Below is a small trained network, with its code and all its weights. Each question gives an input and a class and asks what happens when units are switched off, that is, made to give their printed mean instead of their output.

import numpy as np


def w(rows, s, z=0):
    codes = np.array(rows[::2]) - 128.0
    scale = np.full(codes.shape[1], s)
    scale[-1] = z or s
    return codes * scale


def norm(h):
    return h / np.sqrt((h * h).mean(-1, keepdims=True) + 1e-5)


def f(y):
    return y / 2 * (1 + np.tanh(0.7978845608 * (y + 0.044715 * y**3)))


def log_softmax(a):
    a = a - a.max(-1, keepdims=True)
    return a - np.log(np.exp(a).sum(-1, keepdims=True))


def net(x, mask):
    res = np.array(x, float).reshape(1, 6) / 4 @ E
    u = 0
    for l in range(4):
        y = f(norm(res) @ A[l][:, :-1].T + A[l][:, -1])
        res = res + np.where(mask[u : u + 3], y, B[l][:, -1]) @ B[l][:, :-1]
        u += 3
    return log_softmax(norm(res)[-1] @ U[:, :-1].T + U[:, -1])


A, B = {}, {}
E = w([
[169,83,105,31,90,186,197,146,170,115,103,136],'x0',
[185,86,159,153,87,68,161,31,165,150,45,160],'x1',
[203,59,93,106,86,37,90,97,136,105,194,29],'x2',
[122,137,23,199,131,70,149,131,182,103,198,220],'x3',
[45,132,47,207,115,61,116,27,27,90,129,209],'x4',
[117,242,184,117,176,131,88,105,220,3,65,129],'x5',
],0.0065)
A[0] = w([
[113,72,131,118,95,135,106,69,7,136,110,120,55],'0.n1',
[9,228,168,147,176,132,41,122,10,61,131,54,69],'0.n2',
[122,114,146,86,138,165,134,196,96,170,153,72,4],'0.n3',
],0.013,0.0048)
B[0] = w([
[158,124,101,180,165,86,155,108,102,198,114,83,193],'0.n1',
[62,165,2,154,229,77,127,15,29,223,65,83,251],'0.n2',
[254,136,190,76,141,164,160,203,186,107,156,171,186],'0.n3',
],0.0063,0.012)
A[1] = w([
[119,150,66,119,148,100,92,151,167,82,198,59,7],'1.n1',
[14,168,111,179,123,133,77,166,99,81,197,183,96],'1.n2',
[76,161,37,154,151,147,163,170,122,106,187,250,172],'1.n3',
],0.022,0.0013)
B[1] = w([
[154,86,24,77,178,152,94,100,166,126,215,167,206],'1.n1',
[91,135,25,144,150,125,122,61,98,223,88,143,192],'1.n2',
[78,170,12,165,246,93,109,25,14,255,74,75,255],'1.n3',
],0.0062,0.012)
A[2] = w([
[141,22,106,46,57,180,230,145,27,171,105,152,70],'2.n1',
[57,226,147,143,181,132,160,79,176,62,5,229,106],'2.n2',
[67,135,185,236,43,88,133,142,70,69,140,177,5],'2.n3',
],0.016,0.0024)
B[2] = w([
[117,108,2,109,149,108,82,78,151,124,191,115,223],'2.n1',
[42,144,131,144,47,167,76,98,171,145,74,157,244],'2.n2',
[167,121,194,129,136,72,175,163,59,135,79,76,127],'2.n3',
],0.0085,0.012)
A[3] = w([
[74,214,210,123,200,176,157,201,77,96,102,157,8],'3.n1',
[69,1,82,197,35,89,150,86,52,164,174,193,9],'3.n2',
[157,123,143,227,129,34,163,71,104,32,143,236,88],'3.n3',
],0.016,0.0016)
B[3] = w([
[117,132,214,222,153,46,206,177,86,99,115,96,135],'3.n1',
[104,254,174,180,254,76,93,116,39,69,113,128,249],'3.n2',
[183,62,209,204,95,147,206,206,158,153,192,136,144],'3.n3',
],0.0066,0.015)
U = w([
[206,54,105,42,135,144,139,181,185,89,221,113,137],'0',
[81,140,50,169,201,69,115,59,47,164,131,112,237],'1',
[147,136,254,141,136,115,181,210,80,122,96,85,1],'2',
[54,149,196,138,57,165,125,129,181,91,55,176,49],'3',
],0.0082,0.0022)

Each question gives the input, the list of numbers given to net, and the class t.
The units are the neurons (one row each of A and B). Each row of codes is followed by its name. A weight is (code - 128) times the scale printed after its matrix; where a second scale follows, it is the last column's (A, B and U).
mask holds one flag per neuron, layer by layer. A switched-off neuron (its flag False) gives its mean, the last column of its row in B, instead of its output. The means were averaged over made-up inputs and are rounded, as every weight is.
A unit's drop is (log p(t) with every unit on - log p(t) with that unit switched off) / (log p(t) with every unit on - log p(t) with every unit switched off).
The circuit of an input: a set's keep is (log p(t) with only the set's units on - log p(t) with every unit switched off) / (log p(t) with every unit on - log p(t) with every unit switched off). Starting from all 12 units, units are removed one at a time, each time the one whose removal leaves the highest keep (on an exact tie, the one counted first), for as long as the keep stays at least 0.8.
circuit, biggest first: the units of the circuit, biggest drop first
k most important neurons: the k neurons with the biggest drops, biggest first
top k neurons in layer l: the k neurons of layer l with the biggest drops, biggest first
drop of u: that unit's drop, to one decimal
input [5,5,-5,-6,-3,-2], class 0: circuit, biggest first	[0.n2; 1.n3; 3.n2]
input [-5,-7,-5,-2,-6,-6], class 0: circuit, biggest first	[0.n3; 1.n3]
input [-3,-6,8,-4,-2,-4], class 0: circuit, biggest first	[0.n3; 1.n3; 3.n2]
input [1,4,-7,-3,-6,8], class 3: circuit, biggest first	[2.n2]
input [-4,-8,-8,-7,-6,4], class 3: circuit, biggest first	[2.n2; 1.n3]
input [1,-8,-8,-3,-5,0], class 2: 2 most important neurons	[0.n3; 3.n1]
input [-2,-6,-6,-8,-8,7], class 3: top 2 neurons in layer 0	[0.n2; 0.n1]
input [-4,4,-2,-1,-1,6], class 3: top 2 neurons in layer 2	[2.n2; 2.n1]
input [3,7,-6,4,-7,-1], class 3: drop of 1.n3	0.1
input [7,-2,4,3,-8,4], class 0: drop of 1.n1	0.0
input [-1,7,2,-3,2,1], class 2: drop of 3.n3	0.3
input [-4,-3,-4,3,-8,-4], class 2: top 2 neurons in layer 1	[1.n1; 1.n2]
